(in the rows, 128 means zero)
Facts:
beklol φ gastol; beno φ rigriple; brofufor φ dovutrik; brofufor φ lonogem; bronuk φ daro; datra φ doplal; dini φ binu; dini φ leder
dini φ ragrol; drasken φ stadom; drasken φ poskil; drasken φ bili; drasken φ zotimo; drefen φ brelatir; drevim φ fikas; drevim φ bosti
drigral φ naro; drita φ pebrir; drozu φ plabrul; drozu φ stepo; druvigos φ fivanes; flarok φ stosi; flarok φ gagres; flebre φ brelatir
flebre φ stogrum; fuflom φ badregror; gagran φ trego; gagran φ bilalir; gagran φ nupok; getrus φ kodrem; getrus φ tesku; goral φ bropur
grazavu φ doplal; grevi φ brogra; grevi φ saklan; grevi φ tesku; griflitik φ bropur; griflitik φ regrum; gugras φ dovutrik; kladrul φ zolir
klastel φ vifli; klastel φ flape; klastel φ skanom; klekle φ pugan; kliflen φ bropur; kliflen φ butimak; kligris φ fikas; kuvor φ kliskek
kuvor φ nupok; kuvor φ trizi; molor φ butimak; molor φ poskil; nobarin φ grevole; nobarin φ brelatir; nobarin φ gruzel; nobarin φ rigriple
pizu φ rezim; pizu φ poki; pizu φ doplal; plapem φ skanom; plapem φ fivanes; plapem φ bufalik; plapem φ gesar; plenos φ stosi
plenos φ skiflupo; plenos φ drusisan; pudrotra φ klare; rago φ klafur; segi φ tebofes; segi φ skibrem; sesil φ skanom; sesil φ skibrem
sisom φ saklan; siza φ fopi; skeposam φ binu; skeposam φ trego; skezek φ bosti; skezek φ vemu; skezek φ gesar; skuno φ stelal
skuno φ bepla; stoklil φ gastol; stoklil φ koral; tebrem φ stosi; tebrem φ grasten; tebrem φ trires; tebrem φ bufalik; tebrem φ fepla
tesitro φ paduk; tesitro φ koral; tistol φ groste; tistol φ skebem; tosi φ fopi; trobru φ binu; truskos φ trizi; ziful φ dipe
ziful φ meto; ziful φ poki; zivek φ stepo; zivek φ stogrum; zuri φ stelal; zuskubu φ fivanes; bepa γ regrum; bepa γ skezek
bepa γ zosipu; bosti γ drigral; bosti γ seluga; brelatir γ fladru; brelatir γ datra; brofufor γ siza; brofufor γ grevi; brofufor γ meto
bropur γ truskos; bropur γ brogra; bropur γ stepo; bugi γ bepla; butimak γ pebrir; daro γ klame; daro γ nafon; doplal γ kligris
doplal γ plorak; doplal γ drasken; doplal γ fiskik; dovutrik γ grazavu; drefen γ sesil; drefen γ fuflom; drefen γ rezim; drita γ trego
drita γ klare; drozu γ griflitik; drozu γ klare; druvigos γ rago; druvigos γ bepla; fikas γ seluga; fikas γ paduk; flebre γ paduk
flebre γ fepla; flebre γ pudrotra; flilus γ klare; flilus γ gugras; flilus γ floza; fodron γ dini; fodron γ skeposam; fopi γ feba
fopi γ plesok; gagran γ grevole; gagran γ plesok; gastol γ stelal; gastol γ sesil; gastol γ gugodrak; gastol γ brazel; gastol γ skeposam
gastol γ gesar; gastol γ drusisan; gimisol γ bronuk; grafluso γ zuri; grafluso γ plorak; grafluso γ gagres; grufluk γ siza; grufluk γ kuvor
grufluk γ paduk; grufluk γ koral; grufluk γ skibrem; grufluk γ skezek; gruzel γ rago; gruzel γ fepla; gruzel γ tagozek; gruzel γ trobru
klafur γ rago; klafur γ dini; klafur γ bufalik; klastel γ klifis; klastel γ mikal; klastel γ stosi; klastel γ bronuk; klekle γ rago
klekle γ bufalik; klekle γ tagozek; klestin γ fotriklan; klestin γ trobru; klestin γ gesar; kliflen γ bili; kliflen γ zosipu; kobak γ fladru
kobak γ gruvu; lavu γ skeposam; lavu γ rezim; lavu γ gagres; leder γ brogra; leder γ brazel; leder γ stepo; leder γ dipe
lonogem γ gugras; lonogem γ beno; lonogem γ paduk; lonogem γ turu; molor γ klifis; molor γ tesitro; molor γ skezek; nivo γ sudunik
nivo γ beklol; nivo γ zosipu; nobarin γ fomom; nobarin γ grasten; nobarin γ bili; nobarin γ kliskek; nogim γ plenos; nogim γ fuflom
nogim γ naro; nogim γ seluga; nogim γ kligris; piflon γ fivanes; piflon γ zivek; piflon γ pizu; plabrul γ zivek; plabrul γ rago
plabrul γ bepla; plapem γ bepla; pobra γ brazel; pobra γ pebrir; pobra γ trekofan; pobra γ zotimo; poki γ fladru; poki γ flarok
poki γ kidu; poki γ brazel; poki γ plorak; poskil γ nupok; rigriple γ klare; saklan γ flape; saklan γ sudunik; segi γ binu
segi γ degafe; segi γ drasken; sekla γ gugodrak; sekla γ klame; sisom γ zivek; sisom γ beno; sisom γ tesku; sisom γ pedil
skanom γ fomom; skanom γ stosi; skanom γ truskos; skanom γ kladrul; skebem γ fivanes; skebem γ beno; skebem γ drevim; skebem γ bilalir
skebem γ pedil; skiflupo γ grasten; skotrel γ datra; skotrel γ trekofan; skuno γ kuvor; skuno γ regrum; skuno γ getrus; skuno γ skibrem
stogrum γ fomom; stoklil γ siza; stoklil γ pugan; stoklil γ grevole; stoklil γ kodrem; tebofes γ tosi; tebofes γ klame; tesumik γ flarok
tesumik γ stadom; tesumik γ fepla; tesumik γ getrus; tesumik γ meto; tesumik γ bilalir; tistol γ brogra; tistol γ dipe; trires γ binu
trires γ kuvor; trires γ koral; trires γ ragrol; truflen γ trekofan; trurukle γ gugras; trurukle γ stepo; trurukle γ kliskek; vemu γ getrus
vemu γ tagozek; vemu γ pedil; vifli γ tebrem; vifli γ flape; vifli γ gugras; vifli γ stadom; vifli γ klame; ziflik γ kidu
ziflik γ kliskek; ziflik γ dipe; ziful γ plorak; zolir γ dini; badregror Ψ b; beklol Ψ a; beno Ψ b; bepa Ψ a
bepla Ψ a; bilalir Ψ b; bili Ψ a; binu Ψ a; bosti Ψ b; brazel Ψ a; brelatir Ψ b; brofufor Ψ b
brogra Ψ b; bronuk Ψ b; bropur Ψ b; bufalik Ψ a; bugi Ψ a; butimak Ψ b; daro Ψ b; datra Ψ b
degafe Ψ b; dini Ψ a; dipe Ψ b; doplal Ψ b; dovutrik Ψ a; drasken Ψ b; drefen Ψ a; drevim Ψ a
drigral Ψ a; drita Ψ b; drozu Ψ b; drusisan Ψ a; druvigos Ψ a; feba Ψ a; fepla Ψ b; fikas Ψ a
fiskik Ψ a; fivanes Ψ a; fladru Ψ a; flape Ψ a; flarok Ψ a; flebre Ψ a; flilus Ψ a; floza Ψ a
fodron Ψ a; fomom Ψ b; fopi Ψ a; fotriklan Ψ a; fuflom Ψ b; gagran Ψ b; gagres Ψ a; gastol Ψ a
gesar Ψ a; getrus Ψ a; gimisol Ψ b; goral Ψ b; grafluso Ψ a; grasten Ψ a; grazavu Ψ a; gretefles Ψ b
grevi Ψ a; grevole Ψ b; griflitik Ψ a; groste Ψ a; grufluk Ψ a; gruvu Ψ a; gruzel Ψ b; gugodrak Ψ b
gugras Ψ a; kidu Ψ b; kladrul Ψ a; klafur Ψ a; klame Ψ a; klare Ψ a; klastel Ψ a; klekle Ψ b
klestin Ψ b; klifis Ψ a; kliflen Ψ a; kligris Ψ a; kliskek Ψ a; kobak Ψ a; kodrem Ψ a; koral Ψ a
kuvor Ψ a; lavu Ψ a; leder Ψ b; lonogem Ψ b; meto Ψ a; mikal Ψ b; molor Ψ b; nafon Ψ a
naro Ψ a; nivo Ψ a; nobarin Ψ a; nogim Ψ a; nupok Ψ b; paduk Ψ b; pebrir Ψ b; pedil Ψ a
piflon Ψ b; pizu Ψ a; plabrul Ψ a; plapem Ψ a; plenos Ψ b; plesok Ψ b; plorak Ψ b; pobra Ψ b
poki Ψ b; poskil Ψ b; pudrotra Ψ b; pugan Ψ a; puskul Ψ a; rago Ψ a; ragrol Ψ a; regrum Ψ a
rezim Ψ b; rigriple Ψ a; saklan Ψ a; segi Ψ b; sekla Ψ b; seluga Ψ b; sesil Ψ a; sisom Ψ b
siza Ψ a; skanom Ψ a; skebem Ψ b; skeposam Ψ b; skezek Ψ a; skibrem Ψ b; skiflupo Ψ a; skotrel Ψ a
skuno Ψ a; stadom Ψ b; stelal Ψ b; stepo Ψ a; stogrum Ψ a; stoklil Ψ a; stosi Ψ a; sudunik Ψ a
tagozek Ψ a; tebofes Ψ a; tebrem Ψ a; tesitro Ψ b; tesku Ψ a; tesumik Ψ a; tistol Ψ b; tosi Ψ a
trego Ψ a; trekofan Ψ a; trires Ψ a; trizi Ψ a; trobru Ψ b; truflen Ψ b; trurukle Ψ b; truskos Ψ a
turu Ψ a; vemu Ψ a; vifli Ψ a; ziflik Ψ a; ziful Ψ b; zivek Ψ b; zolir Ψ a; zosipu Ψ b
zotimo Ψ a; zuri Ψ b; zuskubu Ψ b

Known rows:
[115 121 157 125 106 144  84  93  99 164 124 162 120 130 134 145 144 157
  95 133 129 149 136 119  95 183 134 134 135 128 147 155 145 126 167 138
 160 127  66 110 137]: fopi
[118 126 131 133 140 125 130 128 134 133 123 121 119 132 139 139 120 142
 142 109 123 120 130 121 121 127 120 149 113 100 131 121 150 120 144 131
 139 115 109 128 109]: kuvor
[129 126 128 112 120 113 112 139 125 140 114 126 110 128 124 116 147 129
 119 144 118 115 131 119 133 118 111 140 129 114 146 133 154 126 144 114
 136 135 110 128 109]: skotrel
[104 120 132 129  97 115 128 137 103 136 131 116 121 134 130 119 123 143
 118 122 136 129 126 120 116 136 107 126 112 111 129 121 141 111 144 146
 117 109 120 126 112]: bili
[120 130 140 120 110 128 108 140 120 142 122 135 105 147 113 121 142 123
 122 120 114 121 136 131 112 129  99 143 130 106 141 136 175 136 138 125
 144 117 131 124 108]: klastel
[120 125 129 118 117 121 108 138 118 145 120 130 111 136 123 114 143 134
 123 135 119 117 133 129 121 135 111 140 122 110 144 136 157 134 143 124
 139 125 119 122 111]: nivo
[120 116 113 118 131 130 100 141 113 142 125 135 116 133 122  94 142 152
 143 129 124 105 135 146 127 139 119 140 108 110 143 144 144 150 148 128
 133 126 115 118 112]: flilus
[107 131 146 142 122 144 105  93 125 162 127 153 121 133 155 164 125 152
 121 104 124 149 129 115  95 184 140 149 115 114 133 117 142 123 157 139
 162 114  77 114 137]: feba
[121 132 114 133 123 116 136 127 105 149 131 123 116 109 139 119 127 148
 124 125 123 124 130 111 128 118 139 130 114 102 129 106 111 128 145 137
 118 125 101 117  86]: tesku
[139 119 127 109 149 125 109 133 132 136 117 132 112 121 128 120 148 146
 127 134 117 109 135 128 128 118 126 150 128 118 151 139 149 132 151 108
 144 140  97 133 112]: plapem
[119 119 124 128 130 122 128 132 120 133 130 119 122 125 139 127 125 150
 134 117 131 120 130 126 123 125 123 140 109 107 130 120 136 121 145 133
 129 117 110 130 106]: turu
[161 152 138 134 152 141 125 113 155 112 118 138 143 145 119 140 119 101
 145 133 118 146 133 144 135 134 144 131 160 139 125 150 125 148 115 112
 140 143 144 113 171]: brofufor
[146 133 142 132 151 149 135 118 142 104 140 136 143 134 113 144 122 111
 129 123 131 140 131 144 128 116 142 119 150 160 115 142 117 133 103 126
 132 136 156 137 153]: goral
[142 146 128 135 122 122 123 127 137 119 116 132 141 140 116 120 134  92
 130 155 134 140 122 132 140 132 135 104 151 150 124 139 110 140 100 125
 112 141 164 126 165]: leder
[147 141 132 144 164 138 146 116 157 102 135 126 147 133 125 151 111 110
 145 116 136 137 125 133 137 112 149 119 141 146 108 129 105 129 104 125
 127 136 152 138 151]: trobru
[133 138 110  99 105 142 135 129 131 112 153 140 141 114 135 109 156 114
 109 145 104 153 116 150 138 139 139 125 146 186 137 110  92 142 102  99
 131 140 167 136 170]: daro
[151 139 127 127 145 135 124 120 143 112 127 140 143 128 120 129 137 107
 131 145 128 136 126 139 138 122 149 113 151 159 125 144 103 142 106 115
 127 150 147 133 158]: piflon
[137 153 126 150 119 132 151 120 118 126 142 133 136 127 119 130 117  99
 124 128 126 149 124 123 134 114 153 102 144 141 106 113  84 138  95 142
 100 130 167 119 129]: brogra
[142 139 130 130 130 126 124 120 134 120 124 131 141 127 117 127 144 100
 119 153 136 139 121 127 139 124 143 102 158 163 123 134 104 134 103 118
 112 145 152 133 156]: doplal

Rows:
No name comes twice in this set of rows, the named rows included.
[118 123 138 127 130 130 131 129 123 132 133 123 114 133 133 138 120 144
 128 100 125 124 134 125 115 124 116 145 115 104 131 120 152 120 142 134
 140 113 119 130 103] | skezek
[106  99 111 126 153 149 116 142 106 122 151 130 125 135 129 101 122 178
 158  89 133 101 141 166 114 133 126 146  86 106 128 144 131 146 150 147
 130 110 123 123 102] | griflitik
[121 123 127 123 121 122 117 135 122 139 123 127 116 126 132 120 132 142
 128 128 124 116 131 123 124 131 117 139 119 113 138 127 145 127 147 127
 134 123 109 125 112] | puskul
[147 135 137 124 118 123 127 126 129 110 122 131 143 132 113 123 138 100
 111 160 140 143 124 130 138 121 133 101 156 163 124 143 111 128 103 121
 116 147 157 133 161] | butimak
[125 145 145 148 113 143 147 125 134 111 142 129 138 149 113 143 111  93
 125 114 132 153 123 135 119 129 126 108 144 142 106 123 119 130  93 143
 119 118 184 124 150] | mikal
[117 127 118 126 115 107 120 137 121 144 111 118 119 129 137 115 132 136
 131 138 131 118 126 119 130 139 117 131 117 108 137 124 142 124 146 130
 125 123 108 120 118] | trizi
[136 140 124 147 134 125 146 117 138 112 128 124 151 131 133 137 113 108
 138 133 142 144 120 127 138 129 146 106 136 148 111 126  88 127 103 136
 109 132 150 130 162] | bilalir
[129 132 125 132 141 131 134 125 120 144 140 130 109 118 130 134 126 143
 128 106 113 119 136 118 123 107 137 145 118  97 130 112 132 130 141 129
 136 121 109 122  77] | getrus
[134 135 126 138 130 130 144 118 129 111 137 123 151 125 130 136 118 113
 126 131 142 146 121 130 134 128 147 105 138 155 111 123  88 124 103 135
 109 133 151 131 158] | fepla
[149 135 141 120 136 149 126 123 136 105 142 142 138 137 105 132 135 105
 118 133 123 142 131 149 127 117 131 120 159 164 123 147 127 138 102 116
 132 141 168 134 155] | tistol
[123 134 118 124 107 117 112 135 102 159 122 138 106 121 121 101 146 133
 120 143 113 120 133 119 131 128 126 132 126 105 142 126 134 146 140 127
 124 131 116 109  92] | saklan
[135 137 129 139 135 128 146 117 130 111 137 120 148 122 129 136 122 109
 124 132 146 141 117 124 136 117 149  99 146 157 107 116  87 120 100 134
 102 134 150 138 150] | rezim
[141 140 131 134 138 138 136 121 139 114 135 137 144 131 119 136 124 106
 129 133 132 144 125 134 134 124 143 112 146 153 117 136 108 136 103 125
 120 134 158 130 157] | gretefles
[147 135 136 135 154 142 152 118 149  99 142 125 146 128 125 152 114 110
 129 115 136 142 126 133 131 106 147 119 145 152 110 126 103 126 101 126
 123 133 151 140 146] | plenos

The same things again, as new rows of numbers:
Known rows:
[125 155 125 123 166 174 170 141 144 142 140  64 159 115 134 123  99 156
 126  97 128 111  81 151 101 138 139 115  99]: drefen
[123 133 156 186 106  94  72  99 133 170  90 190  94 173 121 140 158  95
 141 172 139 195 140  98 182 188 183 134 142]: brofufor
[130 122 111 153  69  58 100 114 114 133  87 218  95 157 103 124 177 102
 133 160 162 150 129 107 175 184 176 146 138]: beno
[127 128 112 107 165 144 152 126 114 108 147  82 153 106 119 134 105 169
 135  90 123  70 103 154 108 130 118 119 114]: flarok
[128 113 133 148  76  72  93  94 116 127 112 217  77 151 100 123 173  96
 133 176 141 166 156  88 176 134 170 135 143]: zosipu
[126 136 125 116 140 178 147 179 142 132 137  93 178 123 143 121  97 140
 131  97 115 107 125 170  96 121  78 117 139]: vemu
[132 141 130 114 168 168 157 145 143 138 143  56 168 112 151 128 104 147
 126 107 121 120 109 143  95 123 111 123 111]: lavu
[134 130 135 154  91  75 102 105 143 146  94 181  89 147 130 121 167  91
 124 190 149 198 154  71 157 151 172 144 132]: truflen
[125 140 130 162  68  97 106 134 148 146  71 191 127 162 122 102 165  75
 147 192 151 214 186 101 158 163 127 133 156]: skebem
[139 111 125  95 149 151 145 173 127 105 139 102 162 113 132 135 110 156
 109  90 132  86 114 158  90 109  74 116 132]: bufalik
[131 110 122 111 147 170 146 158 115 105 159 109 156 126 120 124 104 151
 121  87 104  88 119 157 109  80  99 107 137]: regrum
[151 119 147 162  97  56  83  91 125 113  94 180  74 158 120 130 195  92
  95 175 151 203 168  95 154 143 141 149 133]: pebrir
[131 128 119 102 160 147 153 147 124 115 145  82 157 111 136 139 104 157
 118  93 129  84 109 151  94 123 103 124 123]: fotriklan
[104 144 128 119 157 191 147 142 140 139 154  82 153 114 133 132  92 139
 139 101 102 105 111 161 109 111 102 119 127]: nivo
[137 124 131 151  84  73  93 106 129 140  97 200  92 147 125 131 167  90
 132 182 146 185 154  84 165 149 171 140 138]: gretefles
[113 134 103 121 135 177 154 161 135 123 148  80 151 124 138 115 100 129
 118  87 104 107 100 174 104 109  94 140 107]: rigriple
[124 136 125 122 156 186 148 167 130 125 146  74 172 128 142 121  96 137
 126  97 108 113 125 159 114 104 109 114 126]: fikas
[152 104 132 132  90  51 104 115 125 119  98 174  91 147 146 122 172  83
 124 187 158 184 179  62 173 123 168 140 133]: rezim
[105 172 119 156  92  60  96 119 137 119  63 170  86 131 129  92 184  51
 138 188 140 220 161 137 168 132 160 149 157]: daro

Rows:
No name comes twice in this set of rows, the named rows included.
[132 134 140 146 103  68 102  85 131 138  97 173 100 140 133 121 158  97
 154 198 154 188 165  57 177 154 195 123 132] | ziful
[134 120 126 148  87  70  99  92 119 152  96 227  81 131 105 126 161 110
 139 173 134 164 135  68 172 141 190 121 149] | tesitro
[131 141 127 109 136 184 154 192 158 144 136  99 166 123 147 127  98 137
 119  97 132 106  97 172  86 134  76 122 129] | plabrul
[126 117 148  99 174 131 124 134 105 107 139  91 156 118 125 168 109 191
 125  95 143  58 110 164  91 155  85 117 133] | rago
[136 129 127 125 140 195 165 144 138 126 153  85 175 130 121 107  92 154
 130 103 117 120 141 138  97 106  81 103 107] | fopi
[146 101 135 147  77  74  78 128 109 119 106 211  89 173 108 116 167  89
 124 172 141 178 167  94 186 124 167 126 149] | skibrem
[128 134 128 106 145 174 159 147 130  98 145  79 165 114 117 111 111 146
 125 101 120 113 135 162  95  91  72 116 117] | groste
[122 130 103 120 146 156 173 103 115 101 144  85 172 120 106 123  97 172
 147  90 123  73 123 140 102 140  96 119  91] | tosi
[145 132 134 164  74  88 107 121 151 148  94 181  85 158 137 108 171  73
 112 183 147 211 141  83 159 144 173 157 119] | brelatir
[107 154 147 132 109  57  92  83 127 113  85 209  67 104  72 114 196  97
 145 182 162 188 127 116 167 136 176 118 167] | bronuk
[131 121 128 129  93  48 105  80 121 126  99 189  81 132 121 127 167 108
 144 191 158 167 156  63 170 152 188 135 133] | datra
[140 135 150 149  91  92 105 121 144 146 103 161 105 157 155 111 153  68
 139 198 144 212 180  64 180 125 181 129 138] | doplal
[135 132 129 114 183 146 153 126 108 107 149  67 151 112 119 130 109 166
 132  85 129  79  93 142 110 111 134 102 104] | kligris
[113 130 126  91 160 148 151 121 121 113 153  88 154  94 123 137  96 168
 152 105 127  69 117 144 109 116 114 110 124] | grazavu
[146 115 141 140 102  39  94  94 119 130  97 181  74 148 130 139 176 113
 128 180 168 163 139  73 166 171 184 145 129] | skeposam

Now the same things, written a new way:
Known rows:
[ 99 108  85  79 141 133 162 147 114 190  70 162 149 102 125 117 108 154
  92 111  58 129 105 127 137 123 136 156 150 119]: nobarin
[ 68 108 103 116 137 159 138 164 104 181 105 160 176 126 147 103 115 154
 111 135  83 110 115 119 121 102 103 142 117 159]: grasten
[ 83 125  86  96 145 167 163 133 110 137 127 129 116 129 156 122 121 151
 120 110  95 143 128 107  87 131  85 124 161  86]: rigriple
[ 73 111 102 107 172 135 129  98 117 125 117 106 144 151 168  99 128 175
 114 128 102 117 145 112  92 135  92 122 199 121]: griflitik
[204 132 158 163  82  98 111  87 143 116 124 121 102 113  82 159 151  82
 113 155 162 136 141 145 148 136 224 160 132 114]: drozu
[ 68  56  94 142 159 132 133 156 114 146 125 135 192 125 141 158 115 115
 124 151 127 113 121  87  92 121 114 130 129 118]: stepo
[181 201 158 163  55 115 115 120 125 149  98 160  68 125  79 157 144 126
  81 125 129 122 129 156 159 111 190 172 103 159]: leder
[181 207 151 165  74 117  86 125 163 156 145 130 119 114  93  95 150  92
  85 136 132 122 146 169 186 112 210 138 121 175]: zuskubu
[ 93 130 103  83 145  95 157 178 134 132  90 124 143 129 122 162  90 151
 138  89 115 142  87 112 115 150  63 110 125 124]: grafluso
[176 125 169 206 100  82  84  95 150 111 146 122 112 127  92 169 150  82
 122 145 175  97 158 137 169 138 203 145 123 137]: zuri
[ 60 133  96 126 169 158 132 144 127 131 158 127 134 147 172 131 127 138
 117 102 122 110 140  98 109 133  64 100 150 112]: gesar
[192 196 147 155  76 130 109  52 128  95 122 109  60 136  96 104 154 134
 117 143 126 151 152 157 120 131 205 163 171 105]: molor
[107 129  86  58 140 174 181 127 114 137 127 111 106 123 156 113 124 154
 105 117 104 171 121 119  85 126  89 124 165  79]: grufluk
[198 168 193 164  98 111  94 114 136  74 142 134  95 137 106 104 134 112
 191 142 165 140 128 160 165 126 149 122  81 167]: bilalir
[ 97 114 110  91 152 113 145 168 127 124  99 130 162 132 131 118  92 155
 167 117 111 145  92 113 114 135  77 112 120 133]: trizi
[185 210 162 168  66  73 105 131 138  91 102 133  73 138  64 170 125 123
 147 111 157 146 112 143 146 145 160 147 104 146]: pobra
[ 77  41 107 112 150  98 151 133 115 176 134  77 187 124 136 137 139 146
 127 118 122 106 145 109 108 148 138 101 111  95]: grazavu
[ 90 134  82  78 133 171 162 131 108 141 119 118 121 126 146 119 121 153
 111 114  98 157 121 108  75 127  92 127 166  82]: nivo
[183 123 169 201 101  94  82  84 141 109 143 118 120 129  96 153 155  83
 129 161 171  98 156 139 156 132 204 145 121 140]: drasken

Rows:
No name comes twice in this set of rows, the named rows included.
[172 187 167 177 100 106  82  44 131  81 129 106  69 161 116 112 164 141
 110 141 145 121 168 151 134 133 177 152 183 136] | goral

